Look-ups in named tables: a row name and a column name give one cell, copied from the table.

gav:
columns: mep, dudodip, vav
gim: [-18, -10, -67]
lur: [9, -30, 39]
kag: [-90, 14, -43]
befune: [-45, -13, -79]
nurelin: [-34, -16, 32]
ref: [26, -33, -19]
nopudog: [-8, -45, 56]
vonare: [-70, 24, -44]
guter: [-2, -51, 53]
vuki: [-40, 19, -65]
tup: [-82, -8, -44]
livi: [48, -21, -54]
tov: [-73, 24, -52]
tebuba: [-77, -10, -43]

vonare, vav -> -44
gim, mep -> -18
tebuba, vav -> -43
kag, dudodip -> 14
vuki, dudodip -> 19
guter, vav -> 53
tup, dudodip -> -8
vonare, dudodip -> 24
Which row has the largest vav? nopudog

senirir
fields: fimo, fasetu, lano, binur
sozel: [0.380, 0.817, 0.401, 0.797]
sok: [0.704, 0.756, 0.121, 0.592]
puvip: [0.292, 0.842, 0.394, 0.831]

What is the lano of sozel in senirir?
0.401
What is the fasetu of sozel in senirir?
0.817
What is the fimo of sozel in senirir?
0.380
What is the fasetu of sok in senirir?
0.756
What is the lano of sok in senirir?
0.121
What is the lano of puvip in senirir?
0.394
What is the binur of puvip in senirir?
0.831

pafug.csv
,zik,zofud,vemepa
luzi,114,116,134
nuzeman,26,209,103
guz,66,131,135
tupufol,83,127,134
guf,34,193,110
meguba,50,163,122
kifo,56,178,113
busotug,78,128,134
redebo,112,117,134
zakag,37,188,111
raz,67,132,135
som,60,144,130

zik of busotug is 78
zik of tupufol is 83
zik of meguba is 50
vemepa of tupufol is 134
zik of kifo is 56
zofud of meguba is 163
zik of redebo is 112
zofud of guf is 193
zofud of busotug is 128
vemepa of busotug is 134
zofud of kifo is 178
vemepa of meguba is 122
zofud of raz is 132
zofud of guz is 131
vemepa of redebo is 134
zik of guf is 34
zik of nuzeman is 26
zofud of redebo is 117
zofud of luzi is 116
zofud of nuzeman is 209

bez:
columns: bora, reg
vovedo: [-83, 200]
mil: [166, -78]
naf: [95, 184]
nik: [20, -107]
ledukon: [220, -270]
sazap: [86, 178]
las: [21, -111]
guze: [-270, 538]
gitabaf: [370, 389]
kunud: [-128, 141]
kuvadi: [242, 343]
buvut: [188, -534]
kemupug: [223, -595]

What is the bora of sazap in bez?
86
What is the bora of nik in bez?
20
What is the reg of nik in bez?
-107
What is the bora of kemupug in bez?
223
What is the reg of gitabaf in bez?
389
What is the bora of gitabaf in bez?
370
What is the reg of las in bez?
-111
What is the reg of ledukon in bez?
-270
What is the reg of sazap in bez?
178
What is the bora of kunud in bez?
-128
What is the bora of vovedo in bez?
-83
What is the reg of kunud in bez?
141
What is the bora of naf in bez?
95
What is the reg of naf in bez?
184
What is the reg of buvut in bez?
-534

kifemup.tsv
	soponud	nezoram	nifore
zavig	57	70	104
milugoz	133	106	65
mog	151	67	59
gab	187	142	62
mis	68	104	186
zisod	100	60	210
fezer	62	87	75
tam	77	46	156
riz	69	192	140

soponud of mog = 151
nezoram of milugoz = 106
nezoram of fezer = 87
nezoram of riz = 192
nezoram of tam = 46
soponud of gab = 187
soponud of mis = 68
nezoram of mog = 67
nifore of tam = 156
nifore of mog = 59
nifore of zavig = 104
soponud of zisod = 100
nifore of milugoz = 65
nifore of fezer = 75
nezoram of zavig = 70

Table tet
|  | zuvu | fabol | febolab | seme | kabodep |
|---|---|---|---|---|---|
| bup | 137 | 63 | 129 | 120 | 133 |
| losok | 138 | 69 | 124 | 152 | 121 |
| puziki | 119 | 54 | 103 | 100 | 137 |
| mapebe | 173 | 71 | 97 | 124 | 176 |
| zuto | 171 | 25 | 110 | 112 | 188 |
| zegiku | 129 | 65 | 119 | 119 | 120 |
| bila | 107 | 40 | 141 | 118 | 129 |
| buf | 112 | 55 | 160 | 156 | 202 |
| tikol | 157 | 110 | 155 | 142 | 129 |
| runo | 153 | 77 | 141 | 167 | 138 |
| sonin | 138 | 57 | 91 | 170 | 231 |
| doruto | 95 | 56 | 106 | 138 | 215 |

What is the fabol of bup in tet? 63
What is the kabodep of puziki in tet? 137
What is the zuvu of zegiku in tet? 129
What is the seme of mapebe in tet? 124
What is the febolab of bila in tet? 141
What is the kabodep of mapebe in tet? 176
What is the seme of bila in tet? 118
What is the febolab of losok in tet? 124
Which row has the largest zuvu? mapebe

Table feg
,kare,sadef
bobipe,-6.3,4.7
zumo,-58.2,-43.0
bofiz,55.3,17.3
damagup,75.1,28.8
doti,13.2,14.4
kapir,-21.4,-5.3
zuv,30.3,23.6
mit,16.5,-0.9
gativa,-51.8,-18.6
gakobi,-18.3,-6.5
nagol,14.5,-0.1
duzulim,-19.2,-58.8
sefasiz,37.3,-95.3

kapir, sadef => -5.3
damagup, sadef => 28.8
nagol, sadef => -0.1
gakobi, sadef => -6.5
sefasiz, kare => 37.3
nagol, kare => 14.5
zumo, sadef => -43.0
kapir, kare => -21.4
doti, sadef => 14.4
duzulim, kare => -19.2
zumo, kare => -58.2
damagup, kare => 75.1
doti, kare => 13.2
gativa, sadef => -18.6
sefasiz, sadef => -95.3
duzulim, sadef => -58.8

tumagos:
|  | gupo | bevi | rut | bipig | mudafa | pizudu | netuzuk | samu |
|---|---|---|---|---|---|---|---|---|
| gepor | 96 | 191 | 136 | 201 | 163 | 130 | 142 | 147 |
| gon | 86 | 195 | 135 | 208 | 168 | 126 | 141 | 146 |
| lasim | 126 | 178 | 138 | 179 | 153 | 143 | 143 | 149 |
| guzovil | 143 | 115 | 173 | 133 | 170 | 139 | 167 | 151 |
| zugeki | 152 | 149 | 152 | 150 | 151 | 150 | 151 | 151 |
| mirako | 137 | 107 | 179 | 131 | 176 | 135 | 170 | 150 |
| nenod | 151 | 149 | 151 | 150 | 151 | 151 | 151 | 151 |
| nuta | 53 | 203 | 135 | 229 | 182 | 110 | 143 | 143 |
| roratab | 100 | 190 | 136 | 199 | 163 | 132 | 142 | 147 |
| bimal | 49 | 204 | 136 | 232 | 184 | 107 | 143 | 143 |

lasim, samu: 149
gepor, rut: 136
guzovil, gupo: 143
gon, gupo: 86
bimal, bipig: 232
mirako, gupo: 137
roratab, bevi: 190
lasim, mudafa: 153
guzovil, rut: 173
guzovil, pizudu: 139
Which row has the largest bevi? bimal

Table zemizu
|  | betepag | kif | tif | fube | subeb | zepi | raz | gobu | vus | lagog |
|---|---|---|---|---|---|---|---|---|---|---|
| liliv | 48 | 54 | 207 | 145 | 241 | 175 | 71 | 75 | 54 | 237 |
| mumazin | 144 | 141 | 181 | 130 | 134 | 148 | 236 | 127 | 217 | 123 |
| ragugif | 205 | 178 | 91 | 167 | 241 | 91 | 177 | 220 | 163 | 160 |
| pifup | 115 | 131 | 231 | 121 | 115 | 160 | 198 | 113 | 191 | 127 |

pifup, gobu => 113
liliv, kif => 54
ragugif, subeb => 241
ragugif, betepag => 205
ragugif, gobu => 220
mumazin, betepag => 144
liliv, raz => 71
mumazin, vus => 217
ragugif, vus => 163
pifup, betepag => 115
liliv, betepag => 48
liliv, tif => 207
liliv, gobu => 75
mumazin, kif => 141
mumazin, fube => 130
pifup, zepi => 160
mumazin, zepi => 148
ragugif, tif => 91
mumazin, tif => 181
ragugif, raz => 177

det =
,nud,folu,nup,dez,rozi
vipibar,315,556,714,374,243
munab,387,139,768,466,792
nital,739,726,616,286,904
sil,364,151,852,634,568
zukof,457,720,749,242,530

nup of munab is 768
folu of zukof is 720
nud of vipibar is 315
dez of nital is 286
nud of nital is 739
folu of vipibar is 556
dez of zukof is 242
folu of sil is 151
rozi of nital is 904
nud of munab is 387
folu of munab is 139
nup of zukof is 749
dez of sil is 634
nup of nital is 616
nud of sil is 364
rozi of zukof is 530
folu of nital is 726
dez of munab is 466

Table zoren
         kor  litogan  duz  zofas  bil  bim  gor
tebik     33       60   36      7   26   33   27
somara    69       25   17     37   52   32    9
dizozuk   35       70   26     11   16   19   30
zer       14       30   65     52   16   45   43
kote      42       12   41     75   38   43   32

gor of zer is 43
litogan of zer is 30
duz of zer is 65
gor of kote is 32
duz of kote is 41
gor of tebik is 27
kor of tebik is 33
litogan of tebik is 60
zofas of tebik is 7
duz of tebik is 36
bim of somara is 32
bil of kote is 38
litogan of kote is 12
litogan of somara is 25
duz of somara is 17
kor of somara is 69
Which row has the largest bil? somara

Table milar
,lan,panerul,vipivav,pigato,lum,lotul
lemizaf,49.49,23.83,54.04,49.48,63.26,54.34
kot,65.24,53.90,60.32,21.32,35.70,26.63
kevurol,65.63,24.56,20.67,49.52,14.81,33.93
kudup,42.72,17.97,28.02,6.97,55.47,60.71
pokov,17.04,42.29,63.22,64.65,3.14,71.21
loforas,16.93,26.12,51.85,75.41,49.58,22.18
mazefuf,29.20,71.74,22.38,23.02,23.87,52.04

kot, lotul -> 26.63
lemizaf, lum -> 63.26
mazefuf, panerul -> 71.74
loforas, lum -> 49.58
lemizaf, lotul -> 54.34
loforas, panerul -> 26.12
mazefuf, pigato -> 23.02
loforas, vipivav -> 51.85
kudup, vipivav -> 28.02
pokov, panerul -> 42.29
kudup, lan -> 42.72
kot, lum -> 35.70
pokov, pigato -> 64.65
kudup, panerul -> 17.97
pokov, lan -> 17.04
kot, panerul -> 53.90
lemizaf, panerul -> 23.83

